Here is a tiny trained network, its code and every weight. The questions are about switching its units off for an input and a class, where a switched-off unit gives its printed mean instead of its output.

import numpy as np


def w(rows, s, z=0):
    codes = np.array(rows[::2]) - 128.0
    scale = np.full(codes.shape[1], s)
    scale[-1] = z or s
    return codes * scale


def norm(h):
    return h / np.sqrt((h * h).mean(-1, keepdims=True) + 1e-5)


def f(y):
    return y / 2 * (1 + np.tanh(0.7978845608 * (y + 0.044715 * y**3)))


def log_softmax(a):
    a = a - a.max(-1, keepdims=True)
    return a - np.log(np.exp(a).sum(-1, keepdims=True))


def net(x, mask):
    res = np.array(x, float).reshape(1, 6) / 4 @ E
    u = 0
    for l in range(2):
        y = f(norm(res) @ A[l][:, :-1].T + A[l][:, -1])
        res = res + np.where(mask[u : u + 10], y, B[l][:, -1]) @ B[l][:, :-1]
        u += 10
    return log_softmax(norm(res)[-1] @ U[:, :-1].T + U[:, -1])


A, B = {}, {}
E = w([
[121,124,114,138,136,137,123,131,132,130,124],'x0',
[127,118,120,139,127,129,126,134,133,129,130],'x1',
[122,86,131,81,87,234,195,141,177,113,104],'x2',
[121,133,128,121,130,133,121,121,138,140,134],'x3',
[31,145,142,205,72,162,110,58,134,3,175],'x4',
[153,32,229,132,204,128,41,141,143,79,103],'x5',
],0.0038)
A[0] = w([
[187,91,115,58,168,178,173,147,169,114,135,58],'0.n1',
[155,177,67,168,114,66,79,91,61,141,139,181],'0.n2',
[117,116,157,167,97,113,52,96,140,84,103,114],'0.n3',
[145,113,168,151,174,82,3,122,113,115,105,33],'0.n4',
[207,145,108,117,169,99,80,145,96,199,96,188],'0.n5',
[164,114,111,141,157,95,99,150,100,162,142,161],'0.n6',
[171,175,54,98,118,84,201,173,127,238,98,183],'0.n7',
[95,118,148,150,115,172,140,95,188,37,164,99],'0.n8',
[95,175,66,162,53,134,132,67,93,113,152,252],'0.n9',
[210,69,159,97,198,119,107,151,146,161,97,122],'0.n10',
],0.0044,0.0016)
B[0] = w([
[177,136,197,210,40,200,123,146,98,142,101,164],'0.n1',
[100,140,182,198,172,181,86,128,68,175,125,201],'0.n2',
[192,171,132,203,174,145,121,93,91,192,164,158],'0.n3',
[98,140,109,67,122,43,170,127,146,73,145,185],'0.n4',
[65,119,108,117,120,42,141,193,109,92,147,212],'0.n5',
[47,138,139,91,126,105,130,141,119,122,170,164],'0.n6',
[144,65,203,175,222,141,131,2,170,33,187,254],'0.n7',
[146,122,100,80,156,112,209,113,137,187,137,186],'0.n8',
[83,122,142,90,89,129,95,203,71,187,67,220],'0.n9',
[122,232,35,159,16,187,84,161,113,153,93,206],'0.n10',
],0.0045,0.0052)
A[1] = w([
[62,217,94,139,103,80,71,200,64,177,131,244],'1.n1',
[113,131,172,176,255,56,80,85,98,99,179,72],'1.n2',
[137,118,102,119,77,217,216,77,193,92,122,69],'1.n3',
[64,117,82,43,23,122,169,198,141,125,71,97],'1.n4',
[93,115,158,113,123,145,112,153,91,107,80,126],'1.n5',
[195,68,158,129,177,213,162,44,168,95,136,7],'1.n6',
[107,165,117,150,72,171,105,148,115,190,106,109],'1.n7',
[133,143,170,49,126,103,149,104,102,144,151,183],'1.n8',
[199,80,114,77,56,185,118,159,169,173,54,82],'1.n9',
[155,120,196,187,114,159,145,46,146,142,124,103],'1.n10',
],0.0049,0.0011)
B[1] = w([
[229,111,100,71,98,137,74,171,203,41,75,235],'1.n1',
[87,101,130,135,120,205,248,72,132,209,152,253],'1.n2',
[184,112,101,108,181,53,115,162,183,98,157,204],'1.n3',
[77,92,158,182,255,110,208,26,123,178,214,185],'1.n4',
[165,137,133,127,93,157,155,106,153,179,177,141],'1.n5',
[170,176,94,71,105,56,45,201,148,47,57,191],'1.n6',
[141,129,209,165,102,129,91,147,55,157,100,162],'1.n7',
[100,92,106,212,135,183,139,166,138,118,81,139],'1.n8',
[45,175,125,154,89,152,104,81,56,152,126,188],'1.n9',
[141,107,83,99,151,45,99,197,146,135,152,166],'1.n10',
],0.005,0.0068)
U = w([
[70,102,135,151,192,140,254,47,121,174,197,191],'0',
[215,131,72,40,150,35,82,189,222,27,112,156],'1',
[142,189,164,167,15,209,44,145,46,163,72,3],'2',
],0.0073,0.00039)

Each question gives the input, the list of numbers given to net, and the class t.
The units are the neurons (one row each of A and B). Each row of codes is followed by its name. A weight is (code - 128) times the scale printed after its matrix; where a second scale follows, it is the last column's (A, B and U).
mask holds one flag per neuron, layer by layer. A switched-off neuron (its flag False) gives its mean, the last column of its row in B, instead of its output. The means were averaged over made-up inputs and are rounded, as every weight is.
A unit's drop is (log p(t) with every unit on - log p(t) with that unit switched off) / (log p(t) with every unit on - log p(t) with every unit switched off).
The circuit of an input: a set's keep is (log p(t) with only the set's units on - log p(t) with every unit switched off) / (log p(t) with every unit on - log p(t) with every unit switched off). Starting from the 12 units with the biggest drops (on a tie, the unit counted first), units are removed one at a time, each time the one whose removal leaves the highest keep (on an exact tie, the one counted first), for as long as the keep stays at least 0.8.
circuit, biggest first: the units of the circuit, biggest drop first
unit that matters most: the unit with the biggest drop
top k neurons: the k neurons with the biggest drops, biggest first
top k neurons in layer l: the k neurons of layer l with the biggest drops, biggest first
drop when u is switched off: that unit's drop, to one decimal
input [-4,-4,2,7,6,1], class 1: unit that matters most	0.n5
input [-7,-5,-3,6,-8,0], class 0: circuit, biggest first	[0.n7 1.n2]
input [3,-7,8,-3,0,-8], class 1: top 2 neurons	[0.n7 1.n3]
input [-6,-7,-7,-4,8,0], class 2: circuit, biggest first	[1.n4 1.n3]
input [2,1,1,-1,6,3], class 1: top 3 neurons	[0.n5 1.n6 0.n8]
input [-5,-1,-7,8,-3,0], class 0: top 3 neurons in layer 1	[1.n2 1.n6 1.n3]
input [5,3,-3,3,2,-4], class 2: top 2 neurons in layer 0	[0.n9 0.n2]
input [-2,-3,0,-3,3,-1], class 2: top 2 neurons in layer 1	[1.n2 1.n1]
input [-4,3,1,6,5,1], class 1: top 4 neurons in layer 0	[0.n5 0.n3 0.n6 0.n8]
input [-5,-4,-1,8,7,-2], class 2: top 2 neurons	[0.n7 0.n9]
input [-8,-6,4,8,2,1], class 1: top 2 neurons in layer 1	[1.n6 1.n2]
input [2,-5,4,-4,-4,2], class 2: top 2 neurons	[0.n1 0.n10]
input [-7,-2,3,3,-1,-4], class 1: drop when 0.n7 is switched off	1.6
input [-7,0,-1,-8,2,-1], class 2: circuit, biggest first	[0.n7]
input [-4,-1,-3,0,-7,-4], class 0: drop when 0.n7 is switched off	7.1
input [1,3,7,8,-5,-8], class 1: drop when 0.n7 is switched off	3.6
